Below are the code and all the weights of a small trained network. Each question names an input and a class and asks about switching units off, where a switched-off unit gives its printed mean instead of its output.

import numpy as np


def w(rows, s, z=0):
    codes = np.array(rows[::2]) - 128.0
    scale = np.full(codes.shape[1], s)
    scale[-1] = z or s
    return codes * scale


def norm(h):
    return h / np.sqrt((h * h).mean(-1, keepdims=True) + 1e-5)


def f(y):
    return np.maximum(y, 0)


def log_softmax(a):
    a = a - a.max(-1, keepdims=True)
    return a - np.log(np.exp(a).sum(-1, keepdims=True))


def net(x, mask):
    res = np.array(x, float).reshape(1, 5) / 4 @ E
    u = 0
    for l in range(4):
        y = f(norm(res) @ A[l][:, :-1].T + A[l][:, -1])
        res = res + np.where(mask[u : u + 8], y, B[l][:, -1]) @ B[l][:, :-1]
        u += 8
    return log_softmax(norm(res)[-1] @ U[:, :-1].T + U[:, -1])


A, B = {}, {}
E = w([
[70,89,138,200,41,119],'x0',
[60,253,163,186,110,184],'x1',
[157,148,65,130,153,156],'x2',
[174,158,144,172,104,142],'x3',
[120,140,92,121,154,63],'x4',
],0.011)
A[0] = w([
[14,113,115,124,62,57,97],'L0N1',
[155,123,60,193,105,70,68],'L0N2',
[140,160,152,147,175,157,55],'L0N3',
[246,137,81,124,180,150,227],'L0N4',
[99,149,134,47,163,152,51],'L0N5',
[206,161,175,165,119,109,47],'L0N6',
[144,125,176,143,154,114,3],'L0N7',
[110,181,190,132,156,111,90],'L0N8',
],0.011,0.0041)
B[0] = w([
[105,15,116,157,182,53,219],'L0N1',
[174,188,118,254,69,98,168],'L0N2',
[113,138,89,122,107,115,153],'L0N3',
[144,138,67,101,174,219,255],'L0N4',
[139,125,162,128,149,101,167],'L0N5',
[96,215,218,134,156,158,149],'L0N6',
[142,147,212,220,130,146,130],'L0N7',
[79,178,173,113,128,126,166],'L0N8',
],0.0085,0.0086)
A[1] = w([
[2,84,114,192,61,43,100],'L1N1',
[141,86,57,158,129,63,99],'L1N2',
[55,139,145,194,183,198,120],'L1N3',
[124,147,188,195,189,150,108],'L1N4',
[225,9,151,115,51,232,187],'L1N5',
[124,106,87,63,163,192,2],'L1N6',
[109,158,150,114,10,106,157],'L1N7',
[99,164,139,165,178,154,127],'L1N8',
],0.0085,0.0053)
B[1] = w([
[112,86,74,191,112,168,255],'L1N1',
[140,185,147,150,145,147,193],'L1N2',
[96,155,130,93,56,167,197],'L1N3',
[129,149,153,95,79,99,166],'L1N4',
[230,123,181,1,218,117,224],'L1N5',
[178,95,128,92,175,163,172],'L1N6',
[187,65,65,83,118,129,162],'L1N7',
[116,161,207,149,78,155,177],'L1N8',
],0.0094,0.0072)
A[2] = w([
[240,99,61,14,151,21,54],'L2N1',
[239,66,128,2,62,139,137],'L2N2',
[173,97,61,63,168,192,154],'L2N3',
[62,242,144,162,176,111,146],'L2N4',
[176,103,63,75,166,84,3],'L2N5',
[142,139,82,9,75,209,156],'L2N6',
[140,71,192,168,55,78,65],'L2N7',
[12,80,67,73,150,108,159],'L2N8',
],0.0081,0.0033)
B[2] = w([
[97,171,60,172,163,189,250],'L2N1',
[255,178,58,126,197,136,246],'L2N2',
[140,87,153,58,178,118,254],'L2N3',
[187,75,166,161,60,41,188],'L2N4',
[97,210,96,80,115,223,187],'L2N5',
[92,73,99,190,223,78,235],'L2N6',
[118,120,70,180,126,151,172],'L2N7',
[52,144,208,125,157,155,189],'L2N8',
],0.0094,0.0069)
A[3] = w([
[90,90,182,128,59,118,190],'L3N1',
[202,84,191,220,75,44,214],'L3N2',
[230,100,127,134,99,213,154],'L3N3',
[103,132,10,154,129,137,11],'L3N4',
[85,156,164,95,82,139,27],'L3N5',
[209,154,136,156,92,192,54],'L3N6',
[110,113,73,100,169,143,4],'L3N7',
[152,133,124,55,229,156,173],'L3N8',
],0.011,0.0036)
B[3] = w([
[167,168,118,65,233,188,174],'L3N1',
[254,128,76,63,88,87,184],'L3N2',
[90,248,156,87,186,119,188],'L3N3',
[155,131,121,133,14,146,159],'L3N4',
[202,210,215,134,74,77,144],'L3N5',
[49,164,130,152,140,120,152],'L3N6',
[92,73,168,187,89,165,163],'L3N7',
[135,156,91,111,166,197,250],'L3N8',
],0.0095,0.012)
U = w([
[131,217,237,46,68,74,156],'0',
[101,101,111,54,106,78,10],'1',
[125,84,134,55,92,88,10],'2',
[37,192,153,190,52,193,119],'3',
[26,43,79,174,103,158,144],'4',
[191,163,59,34,235,190,159],'5',
[81,7,151,126,201,62,96],'6',
[194,97,19,201,16,82,174],'7',
],0.015,0.011)

Each question gives the input, the list of numbers given to net, and the class t.
The units are the neurons (one row each of A and B). Each row of codes is followed by its name. A weight is (code - 128) times the scale printed after its matrix; where a second scale follows, it is the last column's (A, B and U).
mask holds one flag per neuron, layer by layer. A switched-off neuron (its flag False) gives its mean, the last column of its row in B, instead of its output. The means were averaged over made-up inputs and are rounded, as every weight is.
A unit's drop is (log p(t) with every unit on - log p(t) with that unit switched off) / (log p(t) with every unit on - log p(t) with every unit switched off).
The circuit of an input: a set's keep is (log p(t) with only the set's units on - log p(t) with every unit switched off) / (log p(t) with every unit on - log p(t) with every unit switched off). Starting from the 12 units with the biggest drops (on a tie, the unit counted first), units are removed one at a time, each time the one whose removal leaves the highest keep (on an exact tie, the one counted first), for as long as the keep stays at least 0.8.
units of the circuit, in order: the units of the circuit, biggest drop first
top k neurons: the k neurons with the biggest drops, biggest first
k most important neurons of layer l: the k neurons of layer l with the biggest drops, biggest first
drop when u is switched off: that unit's drop, to one decimal
input [3,6,7,-2,3], class 7: units of the circuit, in order : (L2N4; L0N4; L3N8)
input [3,-3,7,2,7], class 7: units of the circuit, in order : (L0N2; L3N4)
input [4,5,-5,-5,-3], class 4: units of the circuit, in order : (L0N1; L1N1)
input [5,7,2,-1,0], class 3: top neuron : (L1N3)
input [2,6,-4,1,7], class 3: top 4 neurons : (L1N1; L2N2; L1N5; L2N8)
input [3,4,-4,1,4], class 4: units of the circuit, in order : (L1N1; L0N1)
input [5,5,6,3,-4], class 3: 2 most important neurons of layer 1 : (L1N7; L1N3)
input [4,-6,-2,-5,8], class 7: top 2 neurons : (L0N4; L0N2)
input [2,7,5,2,0], class 3: 3 most important neurons of layer 0 : (L0N5; L0N3; L0N6)
input [-4,4,2,-6,3], class 0: 3 most important neurons of layer 2 : (L2N2; L2N4; L2N1)
input [7,-3,-4,-3,2], class 6: top 4 neurons : (L0N1; L2N2; L2N8; L2N1)
input [0,2,3,-7,4], class 6: top 2 neurons : (L1N5; L0N4)
input [-1,2,3,2,8], class 7: top 2 neurons : (L2N4; L1N5)
input [-1,8,-8,-3,2], class 0: top neuron : (L2N4)
input [7,3,-3,-6,8], class 4: top 2 neurons : (L1N1; L2N8)
input [8,5,1,-4,8], class 7: 2 most important neurons of layer 0 : (L0N2; L0N4)
input [7,-3,0,-8,6], class 7: top 2 neurons : (L0N2; L3N2)
input [8,-2,-6,-7,3], class 6: top 3 neurons : (L0N1; L2N8; L2N1)
input [5,6,-4,-3,1], class 4: top 2 neurons : (L0N1; L1N1)
input [0,8,-3,-7,-6], class 0: most important neuron of layer 3 : (L3N5)
input [-1,4,-8,-7,-3], class 3: top 2 neurons : (L1N1; L0N1)
input [7,-8,2,5,5], class 7: 2 most important neurons of layer 0 : (L0N2; L0N4)
input [0,2,4,-2,3], class 7: top 2 neurons : (L1N5; L2N4)
input [4,5,-4,5,-7], class 0: 2 most important neurons of layer 2 : (L2N1; L2N5)
input [-5,7,6,-8,4], class 0: 3 most important neurons of layer 2 : (L2N2; L2N4; L2N1)
input [6,-2,6,-5,6], class 7: drop when L0N2 is switched off : 0.1
